Here is a tiny trained network, its code and every weight. The questions are about switching its units off for an input and a target symbol, where a switched-off unit gives its printed mean instead of its output.

import numpy as np


def w(rows, s, z=0):
    codes = np.array(rows[::2]) - 128.0
    scale = np.full(codes.shape[1], s)
    scale[-1] = z or s
    return codes * scale


def softmax(a):
    e = np.exp(a - a.max(-1, keepdims=True))
    return e / e.sum(-1, keepdims=True)


def log_softmax(a):
    a = a - a.max(-1, keepdims=True)
    return a - np.log(np.exp(a).sum(-1, keepdims=True))


def net(x, mask):
    ids = ['αβδεηθλξπστψω'.index(c) for c in x.split()]
    T = len(ids)
    res = E[ids] + P[:T]
    u = 0
    for l in range(3):
        r = res
        for j in range(3):
            rows = slice(3 * j, 3 * j + 3)
            q, k, v = (r @ M[l][rows].T for M in (Q, K, V))
            z = softmax(np.where(np.tri(T) > 0, q @ k.T / 3**0.5, -1e9)) @ v
            o = O[l][rows]
            res = res + np.where(mask[u + j], z, o[:, -1]) @ o[:, :-1]
        u += 3
    return log_softmax(res[-1] @ U[:, :-1].T + U[:, -1])


Q, K, V, O = {}, {}, {}, {}
E = w([
[99,77,78,65,83,98],'α',
[138,225,158,106,97,123],'β',
[111,189,180,156,78,103],'δ',
[157,12,175,105,231,115],'ε',
[141,215,124,108,94,128],'η',
[28,183,123,153,143,42],'θ',
[159,82,110,104,213,100],'λ',
[157,149,73,144,196,61],'ξ',
[178,110,111,192,123,131],'π',
[99,185,77,75,150,223],'σ',
[75,105,191,154,189,143],'τ',
[105,154,142,139,224,107],'ψ',
[158,113,175,85,159,101],'ω',
],0.011)
P = w([
[129,74,88,159,254,156],'0',
[56,90,111,63,149,166],'1',
[95,113,125,72,125,112],'2',
[94,103,117,80,110,107],'3',
[126,129,106,71,139,84],'4',
[103,106,117,59,117,95],'5',
[73,114,41,114,86,148],'6',
[89,103,133,27,137,96],'7',
[90,134,105,138,61,68],'8',
[103,120,133,35,136,77],'9',
[141,185,126,68,196,152],'10',
[117,174,158,106,129,99],'11',
],0.0063)
Q[0] = w([
[161,181,142,133,77,221],'0.h1',
[104,95,178,210,86,168],'0.h1',
[69,118,115,61,160,5],'0.h1',
[129,122,117,177,228,107],'0.h2',
[54,86,132,148,197,104],'0.h2',
[176,52,127,127,166,140],'0.h2',
[96,92,116,100,195,159],'0.h3',
[75,116,124,33,204,116],'0.h3',
[156,125,2,197,94,158],'0.h3',
],0.0076)
K[0] = w([
[230,31,60,124,198,141],'0.h1',
[225,85,121,1,136,161],'0.h1',
[40,226,53,176,120,33],'0.h1',
[220,58,188,121,190,117],'0.h2',
[220,30,152,115,200,187],'0.h2',
[200,88,87,28,137,131],'0.h2',
[223,84,228,111,154,136],'0.h3',
[174,15,170,144,159,130],'0.h3',
[17,163,175,220,69,159],'0.h3',
],0.0057)
V[0] = w([
[24,123,195,156,103,113],'0.h1',
[82,200,136,110,55,1],'0.h1',
[55,136,61,74,169,89],'0.h1',
[201,119,149,199,138,85],'0.h2',
[110,40,151,69,95,88],'0.h2',
[164,52,152,95,206,160],'0.h2',
[97,67,100,51,161,89],'0.h3',
[162,87,217,73,171,148],'0.h3',
[106,229,138,232,141,164],'0.h3',
],0.0078)
O[0] = w([
[8,189,182,174,17,171,211],'0.h1',
[20,88,9,136,70,82,232],'0.h1',
[111,66,61,172,86,253,254],'0.h1',
[99,80,149,102,186,35,97],'0.h2',
[153,198,112,172,34,91,169],'0.h2',
[110,156,144,239,177,82,188],'0.h2',
[149,88,62,212,35,199,226],'0.h3',
[136,220,155,191,100,50,175],'0.h3',
[82,127,223,32,188,163,63],'0.h3',
],0.0051,0.0072)
Q[1] = w([
[169,188,109,110,152,120],'1.h1',
[253,101,145,92,79,109],'1.h1',
[61,171,121,50,122,134],'1.h1',
[163,133,141,71,71,96],'1.h2',
[241,69,107,146,125,148],'1.h2',
[90,103,21,138,87,141],'1.h2',
[127,90,154,162,161,95],'1.h3',
[82,200,149,204,99,219],'1.h3',
[82,131,77,169,108,171],'1.h3',
],0.0057)
K[1] = w([
[70,150,217,147,189,148],'1.h1',
[48,215,27,155,133,133],'1.h1',
[170,45,169,220,133,136],'1.h1',
[180,175,226,92,204,59],'1.h2',
[172,50,93,89,118,102],'1.h2',
[116,118,152,160,218,249],'1.h2',
[207,103,174,90,84,114],'1.h3',
[27,90,75,78,17,89],'1.h3',
[54,2,91,119,60,176],'1.h3',
],0.005)
V[1] = w([
[92,135,159,55,164,98],'1.h1',
[193,112,131,206,52,200],'1.h1',
[200,105,149,199,215,167],'1.h1',
[97,182,80,167,107,233],'1.h2',
[111,81,147,131,142,163],'1.h2',
[165,149,155,62,243,134],'1.h2',
[93,201,254,169,122,144],'1.h3',
[126,180,103,185,81,200],'1.h3',
[160,65,144,137,206,152],'1.h3',
],0.0064)
O[1] = w([
[84,196,225,165,162,89,52],'1.h1',
[133,66,46,145,104,204,193],'1.h1',
[119,69,153,157,200,136,125],'1.h1',
[60,111,57,144,87,141,250],'1.h2',
[79,179,140,159,186,151,150],'1.h2',
[79,92,164,16,206,221,4],'1.h2',
[133,12,255,149,64,242,80],'1.h3',
[127,92,90,102,76,178,254],'1.h3',
[95,180,172,75,210,164,11],'1.h3',
],0.0049,0.0066)
Q[2] = w([
[40,116,101,185,193,129],'2.h1',
[142,173,93,68,47,216],'2.h1',
[134,193,163,52,36,120],'2.h1',
[135,86,105,90,122,102],'2.h2',
[134,155,140,62,123,67],'2.h2',
[164,195,254,52,153,89],'2.h2',
[189,208,91,79,24,219],'2.h3',
[68,156,99,116,225,73],'2.h3',
[177,95,119,158,71,122],'2.h3',
],0.0067)
K[2] = w([
[46,114,66,164,91,30],'2.h1',
[180,140,239,118,193,208],'2.h1',
[253,65,149,75,182,218],'2.h1',
[128,142,180,108,90,159],'2.h2',
[129,202,179,198,198,168],'2.h2',
[243,71,231,175,199,186],'2.h2',
[135,62,93,96,249,117],'2.h3',
[200,164,176,173,75,124],'2.h3',
[76,89,84,99,136,123],'2.h3',
],0.006)
V[2] = w([
[110,44,121,58,117,254],'2.h1',
[216,55,240,89,187,226],'2.h1',
[5,142,126,139,109,131],'2.h1',
[80,171,207,150,144,59],'2.h2',
[204,10,161,60,64,158],'2.h2',
[198,94,97,43,101,96],'2.h2',
[67,146,232,158,37,185],'2.h3',
[135,200,44,120,12,199],'2.h3',
[89,138,81,35,246,134],'2.h3',
],0.006)
O[2] = w([
[125,154,126,253,170,166,135],'2.h1',
[183,86,179,191,165,175,8],'2.h1',
[56,253,128,109,52,169,201],'2.h1',
[133,130,183,59,100,194,75],'2.h2',
[233,121,46,231,190,110,74],'2.h2',
[217,205,47,160,145,161,92],'2.h2',
[127,141,151,162,61,229,138],'2.h3',
[140,228,88,173,113,109,176],'2.h3',
[68,193,86,51,250,96,120],'2.h3',
],0.0061,0.015)
U = w([
[183,215,61,189,163,47,152],'α',
[128,138,121,64,123,162,139],'β',
[134,125,213,92,58,111,182],'δ',
[180,3,137,210,114,91,52],'ε',
[76,144,135,146,153,60,193],'η',
[3,172,101,86,66,139,162],'θ',
[122,74,86,111,175,53,32],'λ',
[73,114,107,92,197,9,89],'ξ',
[60,99,144,150,151,63,192],'π',
[76,158,79,191,213,153,75],'σ',
[128,117,176,252,89,239,5],'τ',
[35,58,119,130,159,156,3],'ψ',
[151,82,103,129,122,122,53],'ω',
],0.0051,0.0026)

Each question gives the input, a string of symbols that net reads in full, and the target symbol t.
The units are the heads (3 rows each of Q, K, V and O). Each row of codes is followed by its name. A weight is (code - 128) times the scale printed after its matrix; where a second scale follows, it is the last column's (O and U).
mask holds one flag per head, layer by layer. A switched-off head (its flag False) gives its mean, the last column of its rows in O, instead of its output. The means were averaged over made-up inputs and are rounded, as every weight is.
A unit's drop is (log p(t) with every unit on - log p(t) with that unit switched off) / (log p(t) with every unit on - log p(t) with every unit switched off).
The circuit of an input: a set's keep is (log p(t) with only the set's units on - log p(t) with every unit switched off) / (log p(t) with every unit on - log p(t) with every unit switched off). Starting from all 9 units, units are removed one at a time, each time the one whose removal leaves the highest keep (on an exact tie, the one counted first), for as long as the keep stays at least 0.8.
circuit, biggest first: the units of the circuit, biggest drop first
unit that matters most: the unit with the biggest drop
heads that matter: for each layer, one digit per head in row order, 1 if its drop is at least 0.15 and else 0, layers parted by /
drop when u is switched off: that unit's drop, to one decimal
input σ δ θ ε θ τ θ δ ε ε σ, target σ: heads that matter : 100 / 010 / 101
input ε η τ θ α β, target ε: circuit, biggest first : (2.h1, 0.h1, 2.h3)
input α θ ε ξ α ψ, target α: circuit, biggest first : (1.h1, 2.h2, 0.h3, 2.h3)
input ε β θ η, target ε: heads that matter : 100 / 000 / 100
input α θ α α λ σ θ ψ θ π ω, target α: circuit, biggest first : (1.h1, 2.h3, 0.h3, 2.h2)
input ε ε α τ, target α: circuit, biggest first : (2.h2, 0.h1)
input σ α ε θ θ θ θ ψ τ η, target σ: unit that matters most : 2.h1
input τ ξ ψ α τ σ, target τ: circuit, biggest first : (2.h1, 0.h1, 1.h3, 1.h2)
input π α ξ ε α α ω ε τ τ ψ, target α: heads that matter : 000 / 000 / 010
input ε δ η, target ε: heads that matter : 100 / 000 / 100
input τ τ α τ ε θ λ θ θ τ β, target τ: heads that matter : 100 / 001 / 100
input σ ω θ ξ θ ω α π, target σ: heads that matter : 111 / 110 / 101
input τ ξ τ, target τ: circuit, biggest first : (0.h1, 2.h1, 1.h3, 1.h2)
input α τ θ ε σ θ θ δ ε λ σ, target α: heads that matter : 101 / 101 / 001
input ξ θ η ε η, target ξ: heads that matter : 100 / 001 / 001
input ξ ψ ε θ σ θ θ θ π θ α, target ξ: unit that matters most : 2.h3
input ε η α θ λ σ π ε α τ, target α: heads that matter : 001 / 100 / 010
input θ λ θ θ σ ε δ α ξ, target α: heads that matter : 010 / 101 / 011
input τ σ σ ψ δ, target τ: drop when 2.h1 is switched off : 0.7
input δ β ξ ε θ θ σ η α ε λ, target α: drop when 1.h2 is switched off : 0.5
input τ θ τ ε τ ξ ε θ α, target τ: unit that matters most : 2.h1
input ε δ ε, target ε: drop when 1.h3 is switched off : 0.2
input σ θ θ θ ε θ ε θ α, target σ: drop when 1.h2 is switched off : 0.3
